Here is a tiny trained network, its code and every weight. The questions are about switching its units off for an input and a target symbol, where a switched-off unit gives its printed mean instead of its output.

import numpy as np


def w(rows, s, z=0):
    codes = np.array(rows[::2]) - 128.0
    scale = np.full(codes.shape[1], s)
    scale[-1] = z or s
    return codes * scale


def norm(h):
    return h / np.sqrt((h * h).mean(-1, keepdims=True) + 1e-5)


def f(y):
    return y / 2 * (1 + np.tanh(0.7978845608 * (y + 0.044715 * y**3)))


def softmax(a):
    e = np.exp(a - a.max(-1, keepdims=True))
    return e / e.sum(-1, keepdims=True)


def log_softmax(a):
    a = a - a.max(-1, keepdims=True)
    return a - np.log(np.exp(a).sum(-1, keepdims=True))


def net(x, mask):
    ids = ['αβδεζηθλμξπστφω'.index(c) for c in x.split()]
    T = len(ids)
    res = E[ids] + P[:T]
    u = 0
    for l in range(2):
        q, k, v = (norm(res) @ M[l].T for M in (Q, K, V))
        z = softmax(np.where(np.tri(T) > 0, q @ k.T / 2**0.5, -1e9)) @ v
        res = res + np.where(mask[u], z, O[l][:, -1]) @ O[l][:, :-1]
        u += 1
        y = f(norm(res) @ A[l][:, :-1].T + A[l][:, -1])
        res = res + np.where(mask[u : u + 8], y, B[l][:, -1]) @ B[l][:, :-1]
        u += 8
    return log_softmax(norm(res)[-1] @ U[:, :-1].T + U[:, -1])


Q, K, V, O, A, B = {}, {}, {}, {}, {}, {}
E = w([
[99,159,89,130,108,120,124,148,151],'α',
[99,164,90,126,122,139,131,131,140],'β',
[118,162,144,120,117,130,79,111,137],'δ',
[147,135,84,103,118,118,174,105,65],'ε',
[71,113,149,194,124,178,115,108,123],'ζ',
[114,144,75,147,87,117,107,144,181],'η',
[107,180,147,157,166,139,99,180,115],'θ',
[204,121,98,154,175,139,120,110,150],'λ',
[74,104,98,160,138,179,65,66,98],'μ',
[65,207,102,6,126,250,96,96,190],'ξ',
[206,136,110,134,189,156,144,100,142],'π',
[94,141,79,128,129,110,128,141,189],'σ',
[162,149,115,112,95,168,154,158,161],'τ',
[254,180,78,178,165,179,164,102,163],'φ',
[78,146,138,182,88,93,100,163,158],'ω',
],0.0069)
P = w([
[204,207,20,135,119,198,87,120,22],'0',
[174,198,53,120,126,184,78,104,52],'1',
[148,176,75,130,129,175,89,115,85],'2',
[128,172,93,135,135,162,77,118,117],'3',
[128,149,105,146,143,153,85,133,128],'4',
[122,138,124,154,147,148,81,129,141],'5',
[108,137,144,152,152,144,76,149,159],'6',
[105,122,155,157,166,139,91,137,161],'7',
[101,126,183,159,159,131,82,143,186],'8',
[95,121,198,166,155,129,87,130,197],'9',
[87,118,219,167,162,116,96,141,213],'10',
[87,106,239,165,153,110,100,141,211],'11',
[89,98,254,171,164,105,113,150,237],'12',
[85,82,232,184,154,101,106,159,228],'13',
],0.002)
Q[0] = w([
[2,190,83,123,100,74,116,120,171],'0.h0',
[79,127,121,183,126,177,84,156,196],'0.h0',
],0.0036)
K[0] = w([
[8,160,245,252,134,147,162,188,73],'0.h0',
[113,140,205,170,187,129,91,176,183],'0.h0',
],0.0036)
V[0] = w([
[134,91,119,151,65,99,183,47,54],'0.h0',
[152,105,46,4,79,58,192,70,104],'0.h0',
],0.0022)
O[0] = w([
[116,69,172,190,167,102,23,154,252,33],'0.h0',
[18,25,3,217,171,89,54,201,180,1],'0.h0',
],0.0021,0.0028)
A[0] = w([
[125,175,180,122,84,182,123,119,106,158],'0.n0',
[58,1,94,195,163,91,118,148,131,68],'0.n1',
[176,147,171,62,112,179,99,80,78,4],'0.n2',
[92,130,158,120,131,158,124,127,218,78],'0.n3',
[121,120,110,127,110,168,60,155,145,81],'0.n4',
[129,137,145,106,115,79,187,142,116,152],'0.n5',
[245,112,129,160,104,102,119,125,168,151],'0.n6',
[111,144,94,130,128,139,115,136,121,81],'0.n7',
],0.0043,0.0021)
B[0] = w([
[149,83,86,117,164,97,97,99,182,254],'0.n0',
[135,200,125,184,165,151,61,152,251,98],'0.n1',
[133,129,107,188,108,25,125,204,197,147],'0.n2',
[179,182,96,72,85,139,97,110,34,143],'0.n3',
[68,166,146,126,152,85,103,104,134,125],'0.n4',
[124,108,74,146,131,195,83,100,108,140],'0.n5',
[113,171,131,56,226,152,226,72,61,146],'0.n6',
[138,90,150,117,155,114,142,139,150,135],'0.n7',
],0.003,0.0027)
Q[1] = w([
[190,1,134,185,173,131,134,133,84],'1.h0',
[50,56,106,170,160,57,95,182,104],'1.h0',
],0.0078)
K[1] = w([
[126,112,1,117,136,140,139,117,98],'1.h0',
[107,136,25,152,132,100,92,140,89],'1.h0',
],0.0099)
V[1] = w([
[192,198,90,97,224,175,2,167,156],'1.h0',
[183,160,180,83,81,37,88,95,200],'1.h0',
],0.0027)
O[1] = w([
[187,30,223,169,139,111,141,127,157,253],'1.h0',
[170,74,3,100,149,98,100,117,55,120],'1.h0',
],0.0038,0.0045)
A[1] = w([
[206,188,150,82,90,116,209,166,180,42],'1.n0',
[87,117,142,147,125,145,184,114,40,123],'1.n1',
[42,146,107,157,137,183,174,113,127,109],'1.n2',
[87,204,99,79,115,62,137,159,126,99],'1.n3',
[70,129,141,174,28,41,74,231,79,41],'1.n4',
[210,84,184,120,109,135,152,140,195,113],'1.n5',
[141,177,237,66,200,175,62,253,30,45],'1.n6',
[194,15,85,66,168,3,43,131,102,2],'1.n7',
],0.005,0.0044)
B[1] = w([
[78,36,137,165,100,143,52,141,85,175],'1.n0',
[150,150,84,147,192,156,59,104,143,139],'1.n1',
[136,68,183,57,116,66,120,141,72,135],'1.n2',
[172,84,154,199,209,156,112,89,102,107],'1.n3',
[88,191,115,65,85,53,132,47,25,121],'1.n4',
[119,98,18,82,112,124,86,162,38,254],'1.n5',
[197,184,191,128,114,91,18,208,100,252],'1.n6',
[231,50,146,129,78,55,86,3,231,145],'1.n7',
],0.0044,0.0033)
U = w([
[73,204,144,128,65,63,183,67,41,187],'α',
[96,78,201,76,118,95,255,175,143,212],'β',
[203,83,105,137,75,57,91,58,207,169],'δ',
[116,127,130,134,116,122,136,119,127,52],'ε',
[57,94,206,228,124,206,75,48,131,111],'ζ',
[104,190,79,177,75,115,140,121,168,122],'η',
[99,42,67,111,43,166,96,176,60,152],'θ',
[143,52,180,36,242,96,112,90,56,2],'λ',
[173,190,191,160,133,103,52,208,102,177],'μ',
[119,127,127,138,124,119,131,125,123,41],'ξ',
[114,129,131,133,128,121,130,122,143,55],'π',
[71,125,83,190,158,95,173,194,246,194],'σ',
[100,189,126,3,105,199,99,111,190,108],'τ',
[115,131,127,138,125,126,126,124,136,39],'φ',
[184,172,43,184,199,185,180,88,106,191],'ω',
],0.0064,0.0033)

Each question gives the input, a string of symbols that net reads in full, and the target symbol t.
The units are the heads (2 rows each of Q, K, V and O) and the neurons (one row each of A and B). Each row of codes is followed by its name. A weight is (code - 128) times the scale printed after its matrix; where a second scale follows, it is the last column's (O, A, B and U).
mask holds one flag per unit, layer by layer, with each layer's heads first. A switched-off unit (its flag False) gives its mean, the last column of its rows in O or B, instead of its output. The means were averaged over made-up inputs and are rounded, as every weight is.
A unit's drop is (log p(t) with every unit on - log p(t) with that unit switched off) / (log p(t) with every unit on - log p(t) with every unit switched off).
The circuit of an input: a set's keep is (log p(t) with only the set's units on - log p(t) with every unit switched off) / (log p(t) with every unit on - log p(t) with every unit switched off). Starting from the 12 units with the biggest drops (on a tie, the unit counted first), units are removed one at a time, each time the one whose removal leaves the highest keep (on an exact tie, the one counted first), for as long as the keep stays at least 0.8.
units of the circuit, in order: the units of the circuit, biggest drop first
unit that matters most: the unit with the biggest drop
k most important neurons: the k neurons with the biggest drops, biggest first
top k neurons in layer l: the k neurons of layer l with the biggest drops, biggest first
input α τ ε ω α ε ζ δ δ δ σ ε β, target δ: units of the circuit, in order -> (1.h0; 1.n7)
input φ π ω φ α, target ω: units of the circuit, in order -> (1.h0; 1.n3; 1.n6)
input λ σ τ ζ μ σ ω ε η, target ω: most important neuron -> (1.n3)
input θ σ μ, target ζ: units of the circuit, in order -> (1.n5; 1.h0)
input δ τ θ θ ε θ α δ α σ β λ ζ β, target ζ: top 3 neurons in layer 1 -> (1.n3; 1.n5; 1.n6)
input τ ξ ε ε β, target β: 2 most important neurons -> (1.n2; 1.n6)
input σ ζ α θ ζ η, target ζ: top 2 neurons in layer 1 -> (1.n3; 1.n0)
input β ε η φ ζ α π θ θ ε, target λ: 2 most important neurons -> (1.n2; 1.n1)
input θ μ θ φ θ φ θ σ σ θ α π, target ω: units of the circuit, in order -> (1.n6; 1.n2; 1.n7)
input θ φ ξ θ α λ, target ω: 3 most important neurons -> (0.n6; 1.n6; 1.n2)
input ε ε α ε τ φ θ μ θ θ π θ θ δ, target δ: 4 most important neurons -> (1.n7; 0.n0; 0.n2; 1.n6)
input ε θ ε ω λ φ σ, target ω: top 3 neurons in layer 1 -> (1.n3; 1.n6; 1.n5)
input ε σ α, target α: top 2 neurons in layer 0 -> (0.n0; 0.n6)
input σ ζ ε π π θ δ θ δ π θ ζ α, target ζ: unit that matters most -> 1.h0
input μ α φ ε ε α α σ μ δ ε, target β: 3 most important neurons -> (0.n1; 1.n2; 1.n6)
input ζ ξ θ θ τ ζ ε α ω σ μ ε η, target ω: top 2 neurons in layer 1 -> (1.n3; 1.n6)
input ε ε ε θ θ τ θ δ μ π θ δ σ, target δ: 2 most important neurons -> (1.n7; 0.n2)
input η ε ε ε, target β: 3 most important neurons -> (0.n1; 1.n2; 0.n0)
input ε ε δ φ ε θ β τ μ σ μ ε, target σ: top 2 neurons in layer 1 -> (1.n6; 1.n0)
input σ ε σ ε σ ε θ η δ ε, target σ: unit that matters most -> 0.n1
input η θ ε δ σ λ ξ ε, target λ: top 4 neurons in layer 0 -> (0.n3; 0.n1; 0.n0; 0.n6)
input ε θ ζ α α φ φ β, target ζ: top 4 neurons in layer 1 -> (1.n3; 1.n6; 1.n5; 1.n0)
